Below is a small trained network, with its code and all its weights. Each question gives an input and a class and asks what happens when units are switched off, that is, made to give their printed mean instead of their output.

import numpy as np


def w(rows, s, z=0):
    codes = np.array(rows[::2]) - 128.0
    scale = np.full(codes.shape[1], s)
    scale[-1] = z or s
    return codes * scale


def norm(h):
    return h / np.sqrt((h * h).mean(-1, keepdims=True) + 1e-5)


def f(y):
    return np.maximum(y, 0)


def log_softmax(a):
    a = a - a.max(-1, keepdims=True)
    return a - np.log(np.exp(a).sum(-1, keepdims=True))


def net(x, mask):
    res = np.array(x, float).reshape(1, 2) / 4 @ E
    u = 0
    for l in range(4):
        y = f(norm(res) @ A[l][:, :-1].T + A[l][:, -1])
        res = res + np.where(mask[u : u + 4], y, B[l][:, -1]) @ B[l][:, :-1]
        u += 4
    return log_softmax(norm(res)[-1] @ U[:, :-1].T + U[:, -1])


A, B = {}, {}
E = w([
[104,108,173,26,254,208,197,172,217],'x0',
[167,171,198,51,181,3,195,52,202],'x1',
],0.0046)
A[0] = w([
[144,213,162,109,100,3,90,43,106,2],'L0N0',
[158,154,137,60,204,143,84,116,160,1],'L0N1',
[166,176,211,77,110,64,172,71,165,9],'L0N2',
[146,105,100,146,119,128,94,103,124,52],'L0N3',
],0.0053,0.0019)
B[0] = w([
[50,25,38,25,114,101,253,106,128,254],'L0N0',
[159,239,98,170,189,163,75,204,137,200],'L0N1',
[143,154,225,249,75,115,202,172,181,248],'L0N2',
[187,70,156,187,199,129,137,55,130,154],'L0N3',
],0.006,0.0047)
A[1] = w([
[121,148,53,61,123,161,161,111,150,100],'L1N0',
[178,187,152,140,53,104,43,118,104,4],'L1N1',
[89,76,133,2,168,168,124,103,85,115],'L1N2',
[46,175,64,53,119,214,74,137,183,38],'L1N3',
],0.0054,0.0018)
B[1] = w([
[155,89,103,145,106,205,92,26,151,188],'L1N0',
[132,217,85,253,47,155,185,34,117,166],'L1N1',
[152,199,87,192,44,53,58,123,10,201],'L1N2',
[52,28,206,99,101,176,129,87,64,251],'L1N3',
],0.0057,0.0031)
A[2] = w([
[96,105,255,141,177,125,170,121,219,108],'L2N0',
[162,143,64,251,85,75,80,103,40,2],'L2N1',
[88,94,157,141,129,185,39,114,121,110],'L2N2',
[27,53,149,198,204,205,109,225,124,2],'L2N3',
],0.0045,0.00096)
B[2] = w([
[224,156,154,152,141,126,1,168,108,234],'L2N0',
[58,234,175,168,144,218,27,137,191,225],'L2N1',
[108,95,175,110,85,162,193,119,66,212],'L2N2',
[143,51,151,75,159,76,196,122,51,254],'L2N3',
],0.0066,0.0049)
A[3] = w([
[173,214,186,180,243,110,196,194,236,2],'L3N0',
[108,85,3,60,96,199,69,101,81,16],'L3N1',
[173,137,201,205,115,137,62,187,162,244],'L3N2',
[155,224,124,132,164,210,43,162,109,35],'L3N3',
],0.0054,0.00075)
B[3] = w([
[167,223,127,75,176,125,18,195,95,254],'L3N0',
[197,134,133,98,242,116,16,170,128,190],'L3N1',
[136,158,131,142,143,99,228,129,198,229],'L3N2',
[117,101,185,172,3,123,217,145,152,210],'L3N3',
],0.0071,0.0057)
U = w([
[109,88,101,120,69,41,228,94,150,163],'0',
[192,233,178,98,167,99,124,200,160,159],'1',
[98,125,41,126,138,105,7,64,111,111],'2',
[112,64,171,91,144,173,138,144,29,169],'3',
[124,158,90,106,144,140,120,123,135,21],'4',
[141,138,92,106,146,157,116,109,168,2],'5',
[75,186,159,216,50,183,113,123,139,154],'6',
],0.013,0.0063)

Each question gives the input, the list of numbers given to net, and the class t.
The units are the neurons (one row each of A and B). Each row of codes is followed by its name. A weight is (code - 128) times the scale printed after its matrix; where a second scale follows, it is the last column's (A, B and U).
mask holds one flag per neuron, layer by layer. A switched-off neuron (its flag False) gives its mean, the last column of its row in B, instead of its output. The means were averaged over made-up inputs and are rounded, as every weight is.
A unit's drop is (log p(t) with every unit on - log p(t) with that unit switched off) / (log p(t) with every unit on - log p(t) with every unit switched off).
The circuit of an input: a set's keep is (log p(t) with only the set's units on - log p(t) with every unit switched off) / (log p(t) with every unit on - log p(t) with every unit switched off). Starting from the 12 units with the biggest drops (on a tie, the unit counted first), units are removed one at a time, each time the one whose removal leaves the highest keep (on an exact tie, the one counted first), for as long as the keep stays at least 0.8.
units of the circuit, in order: the units of the circuit, biggest drop first
most important unit: the unit with the biggest drop
top k neurons: the k neurons with the biggest drops, biggest first
top k neurons in layer l: the k neurons of layer l with the biggest drops, biggest first
drop when u is switched off: that unit's drop, to one decimal
input [-2,1], class 0: units of the circuit, in order => L0N0
input [1,-2], class 3: units of the circuit, in order => L1N3; L0N2
input [-1,0], class 2: top 2 neurons in layer 0 => L0N0; L0N2
input [0,-3], class 3: top 3 neurons => L0N0; L0N2; L1N2
input [-2,6], class 0: top 2 neurons => L0N0; L2N1
input [0,-1], class 3: top 2 neurons => L0N0; L1N2
input [-5,0], class 2: top 2 neurons => L0N0; L0N2
input [-7,3], class 0: top 3 neurons => L0N0; L3N0; L2N0
input [4,0], class 3: top 2 neurons => L0N2; L1N3
input [-8,0], class 2: top 4 neurons => L0N0; L0N2; L0N1; L2N0
input [0,-2], class 3: top 2 neurons => L0N0; L1N2
input [-1,-1], class 6: top 2 neurons => L2N1; L0N2
input [-6,1], class 2: drop when L0N2 is switched off => 0.9
input [0,-7], class 3: most important unit => L0N2
input [6,-3], class 3: drop when L0N1 is switched off => 0.0
input [-2,0], class 2: drop when L0N0 is switched off => 1.1
